Below is a small trained network, with its code and all its weights. Each question gives an input and a target symbol and asks what happens when units are switched off, that is, made to give their printed mean instead of their output.

import numpy as np


def w(rows, s, z=0):
    codes = np.array(rows[::2]) - 128.0
    scale = np.full(codes.shape[1], s)
    scale[-1] = z or s
    return codes * scale


def norm(h):
    return h / np.sqrt((h * h).mean(-1, keepdims=True) + 1e-5)


def f(y):
    return np.maximum(y, 0)


def softmax(a):
    e = np.exp(a - a.max(-1, keepdims=True))
    return e / e.sum(-1, keepdims=True)


def log_softmax(a):
    a = a - a.max(-1, keepdims=True)
    return a - np.log(np.exp(a).sum(-1, keepdims=True))


def net(x, mask):
    ids = ['ΓΘΛΞΠΣΩαβδεζμτφψ'.index(c) for c in x.split()]
    T = len(ids)
    res = E[ids] + P[:T]
    r = norm(res)
    for j in range(3):
        rows = slice(2 * j, 2 * j + 2)
        q, k, v = (r @ M[0][rows].T for M in (Q, K, V))
        z = softmax(np.where(np.tri(T) > 0, q @ k.T / 2**0.5, -1e9)) @ v
        o = O[0][rows]
        res = res + np.where(mask[j], z, o[:, -1]) @ o[:, :-1]
    y = f(norm(res) @ A[0][:, :-1].T + A[0][:, -1])
    res = res + np.where(mask[3:7], y, B[0][:, -1]) @ B[0][:, :-1]
    return log_softmax(norm(res)[-1] @ U[:, :-1].T + U[:, -1])


Q, K, V, O, A, B = {}, {}, {}, {}, {}, {}
E = w([
[187,89,132,175],'Γ',
[163,169,161,88],'Θ',
[198,137,86,173],'Λ',
[86,22,57,151],'Ξ',
[167,171,77,156],'Π',
[127,153,168,203],'Σ',
[166,169,157,84],'Ω',
[185,83,146,154],'α',
[168,171,80,153],'β',
[2,23,118,159],'δ',
[127,46,58,128],'ε',
[222,97,73,219],'ζ',
[113,32,55,145],'μ',
[163,168,159,90],'τ',
[139,150,210,116],'φ',
[74,77,97,88],'ψ',
],0.0071)
P = w([
[3,51,79,116],'0',
[81,52,92,101],'1',
[114,89,118,94],'2',
[144,111,139,92],'3',
[172,124,160,100],'4',
[190,137,158,97],'5',
],0.0034)
Q[0] = w([
[54,108,69,131],'h1',
[144,182,158,103],'h1',
[255,150,112,139],'h2',
[3,84,92,143],'h2',
[71,27,114,56],'h3',
[116,141,64,251],'h3',
],0.0088)
K[0] = w([
[48,99,112,120],'h1',
[140,214,124,178],'h1',
[226,152,227,142],'h2',
[4,76,84,60],'h2',
[49,32,128,27],'h3',
[98,140,32,254],'h3',
],0.0079)
V[0] = w([
[172,102,159,156],'h1',
[161,221,107,154],'h1',
[151,88,2,149],'h2',
[188,82,163,207],'h2',
[122,128,107,190],'h3',
[136,151,67,186],'h3',
],0.0055)
O[0] = w([
[123,164,10,93,130],'h1',
[79,75,86,255,2],'h1',
[137,201,101,185,207],'h2',
[53,138,43,70,144],'h2',
[173,127,172,63,96],'h3',
[125,101,209,62,82],'h3',
],0.0051,0.0026)
A[0] = w([
[142,4,11,2,119],'n1',
[196,188,113,186,5],'n2',
[164,203,213,68,168],'n3',
[21,150,72,89,70],'n4',
],0.0046,0.0028)
B[0] = w([
[17,128,215,119,254],'n1',
[76,45,254,187,140],'n2',
[253,112,55,102,178],'n3',
[17,142,75,178,148],'n4',
],0.0052,0.0062)
U = w([
[99,171,69,117,58],'Γ',
[195,78,142,124,98],'Θ',
[122,169,61,218,115],'Λ',
[163,133,107,129,53],'Ξ',
[131,143,165,227,84],'Π',
[8,98,155,102,216],'Σ',
[174,97,138,125,28],'Ω',
[123,151,89,65,129],'α',
[132,139,161,203,70],'β',
[164,121,111,122,31],'δ',
[171,136,118,126,114],'ε',
[105,119,29,157,78],'ζ',
[162,125,100,127,60],'μ',
[175,95,141,127,4],'τ',
[124,90,195,31,152],'φ',
[191,136,120,120,206],'ψ',
],0.014,0.0037)

Each question gives the input, a string of symbols that net reads in full, and the target symbol t.
The units are the heads (2 rows each of Q, K, V and O) and the neurons (one row each of A and B). Each row of codes is followed by its name. A weight is (code - 128) times the scale printed after its matrix; where a second scale follows, it is the last column's (O, A, B and U).
mask holds one flag per unit, heads first, then neurons. A switched-off unit (its flag False) gives its mean, the last column of its rows in O or B, instead of its output. The means were averaged over made-up inputs and are rounded, as every weight is.
A unit's drop is (log p(t) with every unit on - log p(t) with that unit switched off) / (log p(t) with every unit on - log p(t) with every unit switched off).
The circuit of an input: a set's keep is (log p(t) with only the set's units on - log p(t) with every unit switched off) / (log p(t) with every unit on - log p(t) with every unit switched off). Starting from all 7 units, units are removed one at a time, each time the one whose removal leaves the highest keep (on an exact tie, the one counted first), for as long as the keep stays at least 0.8.
units of the circuit, in order: the units of the circuit, biggest drop first
most important unit: the unit with the biggest drop
top k neurons: the k neurons with the biggest drops, biggest first
heads that matter: for each layer, one digit per head in row order, 1 if its drop is at least 0.15 and else 0, layers parted by /
input Γ Π μ Σ β, target Σ: units of the circuit, in order	(h2; h1; h3)
input Ξ Ω ε β φ β, target φ: units of the circuit, in order	(h3)
input ψ ψ μ ζ Λ Λ, target Λ: top 2 neurons	(n3; n2)
input ε Θ Σ Θ, target Σ: units of the circuit, in order	(h2; h1; h3)
input Π Θ δ Π β, target Π: units of the circuit, in order	(h1; h3)
input ψ Λ ψ ψ φ ε, target Σ: heads that matter	001
input Ξ φ Π Π β, target Π: heads that matter	101
input Λ μ α Λ, target α: units of the circuit, in order	(h2; h3)
input ζ Ξ Λ Σ, target Λ: heads that matter	110
input δ α Π τ, target Π: top 2 neurons	(n1; n2)
input α ψ Θ Λ φ, target Λ: heads that matter	111
input Λ Λ φ Λ Λ τ, target Λ: units of the circuit, in order	(h1; h3)
input ε φ Π, target φ: heads that matter	011
input Γ Γ ψ ψ, target φ: units of the circuit, in order	(h1; h2)
input μ Λ τ, target Λ: most important unit	h3
input Π ζ ζ μ Γ, target Σ: heads that matter	110
input Π ε ψ Π Σ Λ, target Σ: top 2 neurons	(n1; n3)
input ψ ζ Ξ Ω α Λ, target α: units of the circuit, in order	(h2; h3; h1)
input ψ μ Γ ε Θ α, target Σ: units of the circuit, in order	(h2; h1; n1)
input μ Π Θ, target Π: top 2 neurons	(n1; n3)
input Λ Λ ζ Ξ Λ β, target Λ: heads that matter	110
input ψ α β Θ, target Π: top neuron	(n1)
